Where the symbols take the elements:
from | g a s b
rh | rf tg ms bp
ml | gz ld md sr
tz | gm sd jr zr
mt | tq zn rq rg
rq | gt mt gz jc
fh | gr cp dh dr
tc | qd gt jz hq
dn | ld hh gh jg
md | ns ml zs tg
jr | bh tz zp jj
ql | ht gr bz mr
hg | gg cm qd hh
pn | hh fs hq hg
ct | lc jz cg qs
cg | cq ct sz hn
zj | jc cr sr rq
tn | zn fd pc bd
fg | zd zc rn bt
gz | tc rq ns mz
fm | dj mz rf jz
zh | mg mm cm zp
cq | sc lc gj rj
rj | zs nh dc sc
gj | sf cq jt dc
zp | fd jr rz mg
pj | pz mb nm sd
hs | tg pf sc md
bz | tb ql jq lq
mm | jj nm zh jr
nh | md gh rj hs
qn | sz sj qb zc
pc | mt tn ld cr
jj | dh zr mg bh
nl | pj qm mr bb
zr | fh pz jj gm
dl | zh lq tq nr
ms | sq rh jd sj
cm | hb zh hg rz
dr | nl rn ff gr
mb | zz cn pj hm
nz | qn qc zz jd
fp | hm jt bb mb
ht | tz bb tb nm
pz | cp zz zr tt
sz | gj cg bt fj
gr | bb hr ql nl
jd | zc ms qf qn
jz | qg tc ct dj
sc | rh hs sf zs
ld | rq pc ml zj
cn | nz dc mb pq
dh | ql fh rc ff
qs | nh dj hn lc
mz | hq jc fm tc
zn | dl jh mt jq
mr | nm nl lq ht
gm | dr tt bh fh
bh | ff gm fd dh
fs | rz nr pn cm
lc | hs qg cq nh
jh | lq ff zn bz
hb | bd mg gg tn
qb | bt qn cp fg
dc | qc rj cn sf
jc | pn rg mz gt
qg | pf qd lc gh
ns | jz gz bp fm
zc | fj sq fg sz
jt | pq gj fp cn
qc | sj zs nz ms
gg | cr hb jg pc
dj | gh hq qs qg
qf | fg jd tt qb
rg | fs jq jc tq
bb | sd fp ht pj
zz | qb nz pz qf
hn | rj qs fj cq
ff | mr dr jh ql
zs | bp md qc rh
fj | dc hn zd gj
mg | rc jj hb fd
qd | jg hg qg dn
jq | nr bz rg dl
hh | pc rz dn gg
lq | mm mr dl tb
zd | cn fj qm jt
bp | ct ns sj rf
pf | sr jg hs ml
tq | cm dl gt fs
nm | zr pj mm tz
rc | bz dh bd jh
hr | fp bt gr qm
cr | rg bd zj mt
tt | rn qf gm cp
sj | cg bp qn sq
fd | jh bh tn rc
gt | hg tq tc pn
hm | qf pq sd zz
rz | tn zp hh hb
cp | hr qb fh rn
hq | dn pn dj qd
tb | jr ht nr mm
tg | fm sr rh ns
nr | zp tb fs zh
sr | mz zj tg gz
sq | hn rf zc cg
pq | jd sf hm nz
bd | jq rc cr zn
bt | jt sz hr zd
gh | ml dn nh pf
sf | ms sc pq qc
rn | qm fg dr hr
qm | mb zd nl fp
sd | tt hm tz pz
jg | zj gg pf ld
rf | qs fm sq ct

The rows follow the links: the fewer symbols apart two elements are, the more alike their rows tend to be.

Each row is also shifted at random along 4 hidden directions that mean nothing.

Some elements, each with a row of numbers:
mm -> [  16  -17   10  -61   25    2  -23  -45   28    4   -4  -37  -60   -7  -24  -64  -11  -38   60    0    4   28  -61   63  -30    5  -62  -33   46   45  -37  -27  -63    1  -23   26]
qd -> [ -95  -20 -115  131  -65   55    4  -99  -33   91  -14  -12   55  -23   27  -48   32   78   38  -10  112   57   -8  -26    3    4    1   43   74  -32    4  118  -39   54  -73  -39]
jh -> [-111  -26  -35   58   -6   -4  -39   24   13   19  -19  -36  -38   -8  -17  -61   35  -12   62   31   -7   21  -35   64  -32   45  -41  -21   84  -30  -69    6  -71    3  -18    5]
dr -> [ -58   22  -36    7   60  -10  -49   15   28   39  -72   36  -41   53  -10  -19  -22  -37   33   -3  -90  -49  -60   43  -33   23   16    0   64   48  -39  -95   -4  -22    1    1]
qs -> [-259  -28    2 -172    6   74   54 -149  -23  -39   39   38   52  -26   39   23  -81   33  -77  -75  -24   13    8 -102   11  -62   40   19  -78  146   96   68   55    2  -12  -14]
sq -> [ -48   -5   44  -95   16   50   31  -48    6  -89   37   62   27    5   56   70    0   -6  -69  -26  157  -52   64  -54    4   -7   39    0 -116   21   48    0   78    9   58   14]
gr -> [  99   48  -60   60   50   15  -40  -63   51   99  -77   41  -38   62   14  -36   10  -32   76  -13  115  -42  -75   62  -27    6  -11    6   76   -2  -34 -100   -9   28  -23   31]
hm -> [ -48   19  -18 -183   84   75    3 -157   59    4  -16   78  -31   38   52  -11  -59  -48   -3  -57   47  -49  -58   -8  -34  -38    9  -27  -22  140   33  -67   49    3   -5   55]
fp -> [  -6   24    5  -56   53   14  -15   13   53  -23   -8   53  -36   32   37   19   19  -54   -6   14   27  -61    1   20  -23    9   10  -37  -24  -11  -17  -74   50  -12   34   60]
pj -> [ 138   53  -89   97   47    7  -51   -4   52  109  -81   53  -31   70   24  -31   29  -27   69    9   29  -49  -60   56  -28   19   10   -4   90  -36  -48  -93    5    8  -20   31]
jt -> [  -9   97 -136   91   40   31  -14  -84   50  178  -74   93   17   78   64   -8    7    3   39  -22   41  -45  -56   -6    5  -48   35   21   61  -33   20  -67   70   29  -61   47]
pn -> [  15  -21  -62   46  -48    7    6  -47  -30   65    5  -53   21  -40  -15  -59  -10   45   34   -2  -78   81  -30   -7    6  -17  -29   15   72   13    2   90  -58   14  -73  -27]
rh -> [-118   -7   29   -8  -27  -24   30  134  -21  -85   50   22   49  -21   27   80   30   16  -98   43 -138  -24  107  -69   27    6   55  -15  -87  -73   24   52   76  -44   52    0]
jr -> [ 100  -15   -8 -154   55   49  -11 -183   40   37  -16  -22  -67   -3  -13  -95  -68  -40   71  -57   25   40 -118   51  -44  -37  -74  -27   56  162   -1  -37  -63   19  -55   29]
jj -> [-143   25  -92  153   -1  -42  -52   85   24  113  -61  -16  -31   24  -17  -64   48  -11   85   58 -135   12  -51   72  -19   33  -22  -16  136  -87  -80  -26  -52  -10  -49   13]
gj -> [-118   53  -31  102    5   15    1    7   18   32  -26   77   37   48   52   61   50    9  -17    3  185  -70   46  -23   16    8   52   24  -36  -95   15  -38   75   29   30   18]
fs -> [ 225  -11   58   67  -49  -61    5   44  -26   -1   26  -96  -13  -40  -68  -28   21   10   40   18   47   69   -5   41   20    1  -65    8   15  -56  -19   23  -82   18  -12  -23]
fm -> [  84  -25   80  -92  -29  -15   49    9  -50  -79   53  -28   42  -43  -24   49  -57   29  -83  -27  -90   26   47  -73   40  -36   21   22  -93   63   65   55   24  -23   26  -43]
lc -> [ -83   31  -70   77  -40   -2   26   21  -28   69    7   23   66   -4   30   28    7   52  -37    8 -107   15   35  -66   38  -34   48   27   -2  -54   41   67   48   -2  -34  -14]
fh -> [ -76    5  120  -87   53   -5   -8  -21   41  -87   10   -2  -63   19  -19   20    3  -67   13  -15  244  -47   -4   57  -21   19  -39  -22  -64   20  -18 -107  -10   15   71   34]
nm -> [ -40  -10  101 -144   59  -25  -14    7   25  -75   -2  -19  -70    8  -47   -8  -50  -65    2  -17  -35  -19  -35   48  -24    3  -33  -31  -30   96  -15  -98  -24  -28   44   11]
bz -> [   6   -2  -67  104   -7  -17  -44   27   20   68  -39  -34  -38    2  -14  -70   46   -8   82   45  -28   27  -46   74  -25   38  -44  -20  110  -61  -74   -4  -70    8  -47   15]
sj -> [-126   37 -138   93    7   48  -14  -18    2   92  -59  102   57   49   73   23   11   37  -21   -6  -63  -56    4  -54   -2    2   87   31   41  -21   16   10   78    4  -28   -8]
rf -> [ -85    5   23  -33  -28   27   49  -32   -9  -40   62   20   49  -22   44   56   14   23  -57  -11  111    3   67  -62   31  -35   18    2  -94  -40   60   56   66   17   15   17]
zp -> [ -14  -47  -14  -13    3   18  -28  -40   -3   -3  -20  -40  -37  -15  -26  -66  -10   -5   50   -7   -2   32  -53   46  -34   33  -40   -8   72   59  -44   13  -82    5  -22  -18]
pz -> [-164   11  -49  -11   61   29  -40  -11   37   13  -58   67  -29   52   30   -4    1  -33   19   -4   -8  -68  -33   24  -41   31   28  -13   40   36  -35  -76   21  -11   17   22]
jd -> [ 132   35  109  -73   35  -46   20  106   16  -90   28   31   -6   22    0   91   -2  -44  -71   10   -8  -62   65  -21   23  -11   31  -20 -117  -35   25  -79   82  -34   85   30]
sf -> [ 208   29   35  -88   33   48   27 -106   21  -26   16   62   14   27   48   51  -12  -17  -33  -50  221  -48   18  -34    5  -36   23   10  -88   33   57  -42   71   30   33   29]
zn -> [-203  -32  -81  113  -23    6  -38  -20  -32   73  -62  -32   -1    0  -31  -72   -6   37   64    2  -65   36  -60   33  -24   39   -8   30  130   31  -48   36  -87    8  -54  -57]
ht -> [  13   11   41  -55   46  -34  -26   25   29   -4  -27  -19  -59   21  -41  -25  -32  -56   31    0  -74  -11  -53   60  -20    3  -34  -23   25   48  -35  -88  -31  -24   10   16]
hs -> [ 158   50  -96   97  -40    1   25  -32  -22  123  -12   16   67    2   27   -1   -6   58   -8  -11  -89   31   -5  -55   45  -60   31   40   30  -35   51   59   37   18  -77  -12]
fd -> [ 132  -26  -31   10    4   21  -26  -76   17   40  -20  -40  -45   -8  -20  -80    5  -12   82   -2   72   38  -69   62  -35   19  -61  -15   83   31  -45    3  -83   26  -42   10]
md -> [ 109    4   79  -33  -40  -21   59   16  -34  -56   71  -26   45  -37   -4   56   -4   21  -60   -9   57   22   68  -58   46  -42    4   14 -108  -32   64   48   38    8   24   -9]
tb -> [ 130  -28   45 -127   32   10  -12  -70   29  -29   14  -44  -69  -19  -28  -63  -26  -46   48  -14   20   35  -64   60  -34   -4  -74  -40   22   89  -26  -27  -67    2  -13   29]
gm -> [-192   38 -110   -2   68   68  -45 -204   46  142 -100   63  -33   72   20  -75  -53  -15   88  -70  105  -26 -136   42  -45  -22   -3   25  109  127   -7  -84  -19   44  -71    8]

Complete each set of four: the symbols that take the first to the second take the third to the fourth, perhaps in another order.
Answers are names.
[  10  -22  -59  121  -66   22   15  -33  -44   38    3  -20   54  -27   10   -9   31   71    9    1   90   45   22  -31   18    8    8   41   33  -48    7   99  -26   39  -35  -44]
to [ 146   -1  -38   63  -46   -7    6  -66  -21   88    1  -63   11  -33  -30  -63  -10   37   56   -9    8   88  -47   16   13  -32  -54   23   67   -3    6   60  -72   34  -80  -18]
as [-107   37 -154  153  -14    5  -21  101  -11   91  -55   83   64   39   64   35   39   50  -39   43 -238  -47   38  -57    9   20  103   16   58  -84   -4   38   79  -31  -20  -10]
to ns

[   4  -66   99 -148  -35   38   48 -129  -25 -104   91  -73   -3  -79  -17  -19  -29   11  -14  -38  185   78   15  -18    6  -26  -64   -8  -79   77   43   91  -50   34    1   -6]
to [  18  -30  -22   53  -29  -42  -16   43  -44   38  -27  -66    0  -25  -66  -51  -35   31   25    7 -212   61  -42   18    1   12  -15   21   88   40  -26   37  -81  -24  -44  -60]
as [ 116   22    7   -3   17   -9    8   76    3  -35    0   57   26   25   30   70    5    0  -59   12  -60  -64   57  -44   12    7   64    3  -60  -28   16  -26   79  -29   51    4]
to rf

[  34   86  -60  117   22   -4  -14   17   64   96  -22   61   -9   57   56   19   82  -30   39   33  166  -51    8   34    4   -7   -1  -17   12 -156  -20  -71   61   34   -4   83]
to [   8   41  -22  -94   64   -4   -4   15   26   19  -36   70   -1   45   17   32  -66  -24  -48  -21 -242  -53  -24  -33    0  -35   60   -6  -14   92   35  -71   75  -52    4   12]
as [ 132   35  -76    6   61   14  -45   11   49   58  -63   65  -34   57   28  -18   -1  -33   29    8 -101  -56  -47   31  -36   15   23  -22   63   17  -34  -78   28  -21   -8   38]
to hm

[  -2   16  -45   40  -34  -26   22   81  -32   30    8   14   61  -14   12   36  -12   46  -62   18 -256   13   44  -68   38  -27   56   13  -10  -31   35   61   53  -37  -21  -24]
to [-212   47  -40  -23   44   30    0  -49   20   42  -36   87   22   53   43   38  -30   -2  -30  -33    4  -64  -10  -37    2  -26   60   20  -21   43   37  -53   78    0    8    8]
as [  54   27   28   85   25  -54  -41  181   37  -39  -13   25  -40   41    7   46   87  -54    8   76   24  -75   53   54  -13   65    9  -42  -13 -148  -72  -89   29  -24   73   45]
to lq

[  22   53 -102   46   52   32  -38  -39   60   98  -60   77  -20   62   53  -18   27  -26   43    7   19  -53  -45   29  -29   -1   19  -15   64  -25  -29  -71   41   11  -29   55]
to [ 156   72  -83  101   23  -19  -17   59   17   98  -59   74   28   59   33   39    7    6  -13   11 -117  -58    3  -21   14  -15   66   20   27  -56    7  -53   75  -16  -11    9]
as [ -59  -76  130 -141   -8    4   18  -68  -37 -119   48  -82  -31  -54  -70  -23  -60   -9   -3  -43  102   50  -17   14   -9    6  -59    2  -50  126    8   22  -82    9   29  -41]
to jr

[ 107   -1  -13  -24   -2  -16   11  123  -17  -45   19   42   39   -2   28   60   -2   13  -88   33 -266  -32   67  -69   17    0   70  -16  -45  -21   19   31   78  -64   28   -5]
to [  78   36   40   77   -9  -18   11  102    9  -49   24   46   29   25   37   89   75   -6  -47   38  163  -66   95  -19   24   22   41   -1  -88 -145    5  -28   79   10   71   28]
as [  43   44   31  -46   39  -24    7   58   19  -18   -8   55    4   41   15   62  -20  -29  -50   -1  -84  -62   23  -26   13  -19   44   -7  -60    1   27  -73   79  -32   41   23]
to qb

[-242   -6  -56   42  -12    0    0  132  -21  -31   -5   64   53    9   47   65   22   28  -87   41 -235  -53   80  -73   10   32   96    1  -23  -47    5   42   84  -56   36  -20]
to [ 165   19   39  -30  -27    5   48    2    2  -37   68    8   40  -20   35   56   26    8  -54    5   97    3   71  -51   37  -38    5   -7 -102  -70   53   38   65   13   22   32]
as [ -91   56  -46    8   39   39    4  -85   31   63  -34   85   23   58   49   34  -14   -2   -8  -40  118  -58  -15  -26    7  -34   44   25  -19   16   41  -58   75   27   -3   19]
to dc

[  10   14   44   20   43  -62  -43  151   21  -39  -34    5  -49   36  -33   22   11  -50    3   42 -118  -58    1   53  -20   48    8  -22   10  -28  -59 -104    0  -48   60    7]
to [-145  -13  -38  -66   40   18  -27  -80   28   44  -35  -11  -51    4  -14  -75  -42  -30   58  -21  -81   23  -89   47  -41   -5  -41  -19   82  101  -29  -30  -54   -4  -45   14]
as [ -38  -29   33  -11  -39    0   20  -72  -29    2   27  -73   -2  -45  -42  -46  -21   21   29  -24   81   75  -24    8   11  -19  -56   17   14   34   12   54  -71   30  -34  -26]
to jg

[  28  -47   61  -40  -52    7   36  -54  -27  -54   72  -77    6  -69  -21  -22    9   19    6   -7  129   77   21   -1   13  -12  -57   -3  -36   -3   18   85  -52   30   -7  -10]
to [ -64   23  -60   22  -14   57   28  -71    8   32   18   60   51    8   69   31   28   30  -32  -12  121  -19   40  -59   16  -28   42   13  -36  -42   44   45   73   29  -13   23]
as [  28  -29   48   74  -45  -46   -4   48  -31  -12   13  -85  -11  -32  -60  -27   21   14   37   18   52   53   -1   39   12   24  -48   14   24  -40  -32   27  -85   15   -2  -35]
to ns

[ 147  -24   73 -143   46  -40  -17   33   26  -53    8  -50  -73  -14  -55  -41  -53  -63   21    4 -185   21  -53   54  -24   -6  -57  -48    8   93  -33  -62  -50  -47   11   18]
to [   9   -9 -103  134  -15   18  -43  -67    1  113  -62  -29  -14   10  -15  -88   21   24  101    2   59   41  -77   58  -32   29  -37   23  142   -5  -54   21  -93   37  -73  -24]
as [ 106  -52  -27  -10  -44    4   13    3  -41   -8   24  -50   22  -51  -18  -34  -22   43  -11    6 -170   65    1  -28    5   -2   -6    2   32   41    4  102  -42  -17  -36  -44]
to dj

[ -95  -78   18  -25  -51   -9   11   64  -60  -85   39  -50   31  -65  -22   -3  -13   39  -48   17 -193   51   45  -38    5   27   12   -1   -6   33   -2  110  -34  -38    7  -56]
to [  97   46  -61   99  -39   16   29   -9    8   63   24   35   55    6   63   34   58   35  -15   19  114   -2   52  -43   35  -28   22   10  -30 -127   33   47   67   34  -23   33]
as [   2  -29  -24  116  -73  -28    4   72  -39   12   30  -61   28  -49  -14  -19   53   46   13   51  -44   64   41   -5   18   21  -18    3   32 -100  -20  101  -49    5  -29  -23]
to ct

[ -13   68  -29   -4   43   14    4  -41   46   60  -22   68   -1   50   46   25    8  -30    5  -14   77  -49  -11   -5    6  -38   16   -7  -20  -26   23  -73   73   17   -1   54]
to [ -58   14  -47  -27   18   64   16  -83   10    7   -9   80   41   24   70   37   -4   16  -40  -33   85  -45   17  -58    0  -16   57   16  -37   26   44    9   78   17    5    7]
as [  40  -37   16  146  -91  -55    9  169  -52  -49   47  -66   38  -53  -23   21   81   45  -20   75  -38   41   92   -8   29   50   -2    3   -5 -160  -35   99  -34  -10   22  -32]
to fs

[ 320   70   42  -42   46  -30   10   32   52   15   12   37  -20   33   19   40    6  -53  -12    8   20  -48    8    7   16  -43   -4  -26  -58  -50   21  -93   69  -11   24   66]
to [ -61   51  -22  174  -13  -47  -16  182    1    7  -16   58   42   47   35   88   87   13  -41   65    1  -81   93  -20   24   40   73   12  -29 -184  -20  -32   83  -14   57    6]
as [ 161  -42   46 -117  -26   43   49 -131  -46  -50   40  -22   37  -39  -11    4  -74   39  -43  -70   69   45    1  -62   19  -42    3   35  -62  128   76   72  -11   19  -12  -47]
to zj

[ -30   -8   63 -232   84   19    3   -3   40 -102   15   52  -38   17   18   29  -60  -67  -57  -18 -142  -59   -3  -13  -30  -11   20  -52  -70  122   16  -75   63  -56   57   40]
to [ -52   20    6  -78   59   48  -10  -73   58  -21  -10   57  -37   40   47    6   14  -53   15  -16  183  -62  -13   26  -31    6   -6  -31  -31   16   -9  -77   36   19   29   60]
as [ -62   66  -52   63   32  -16  -21   61   47   59  -30   63   -7   53   45   26   41  -28    5   31  -23  -61    5   12    1   -4   28  -20    7  -91  -14  -69   70   -8    4   55]
to mb

[-186  -32  -33   87  -18   13  -35   -9    0   21  -22  -36  -30   -9  -13  -58   46    5   71   21   99   23  -26   64  -30   56  -40   -6   84  -35  -63   17  -81   26  -18   -9]
to [ 107  -30   20   67  -73  -27   19   58  -33  -20   54  -75   16  -58  -23  -11   45   34    5   39   13   66   44    2   23   12  -37   -4   -1  -89  -13   93  -49    8  -13  -12]
as [ -59   26  -12   59   40  -24  -47   80   34   10  -54   36  -38   51   -2    7   29  -38   28   28   -2  -65  -13   50  -26   47   12  -10   36  -40  -55  -96    3  -18   35   15]
to zp

[   4   32  -70   89   14  -28  -43   23   34  110  -49  -20  -44   21  -20  -68   25  -20   86   31  -69   17  -70   75  -20    6  -45  -22  116  -41  -59  -43  -54    5  -56   26]
to [ -56   36  -87   43   57   33  -46  -63   46   89  -82   67  -28   64   30  -32    0  -24   53  -14   46  -56  -66   42  -39   16   18    4   82   27  -34  -83    7   11  -21   20]
as [ 115  -14   68 -202   77  -16  -14  -37   27  -42  -15  -22  -76    5  -55  -41  -97  -65   14  -34 -180    2  -82   44  -29  -20  -39  -32    8  175   -5  -88  -34  -45    4   12]
to cp

[  36  -11  -54   90   -8  -15  -43   31   16   54  -30  -39  -40   -2  -17  -67   46  -12   78   42  -20   27  -41   73  -29   39  -50  -20  101  -52  -73    1  -74    7  -32   13]
to [ -46  -27  -68   69  -13   27  -34  -80  -10   71  -45  -30  -18   -2  -22  -81   -5   22   81  -17   51   40  -71   43  -30   26  -34   21  114   44  -40   26  -89   32  -58  -31]
as [ 210   38  -71  -70   76   53  -28 -113   63   71  -57   73  -37   57   43  -36  -26  -42   40  -32    8  -44  -79   25  -37  -21    3  -20   46   80   -8  -80   27    3  -29   49]
to nl

[-156   12 -128   80   11   43  -42 -117   34  143  -64    0  -34   19   13 -105   14    3  116   -6   61   32 -102   63  -38    5  -42   -1  146   13  -49    1  -70   40  -92   18]
to [  44  -26   33   -4    3  -31  -24   53   19  -30    9  -56  -58  -18  -35  -44   29  -38   47   40   -8   23  -19   71  -22   32  -60  -41   33  -30  -63  -17  -64   -9    6   21]
as [ -73  -74   46  -35  -52    9   25   19  -58 -100   51  -45   34  -60  -14   13   -5   43  -48    0  -21   39   56  -45    8   23    9    8  -47   27   13  101  -28   -9   24  -54]
to tc

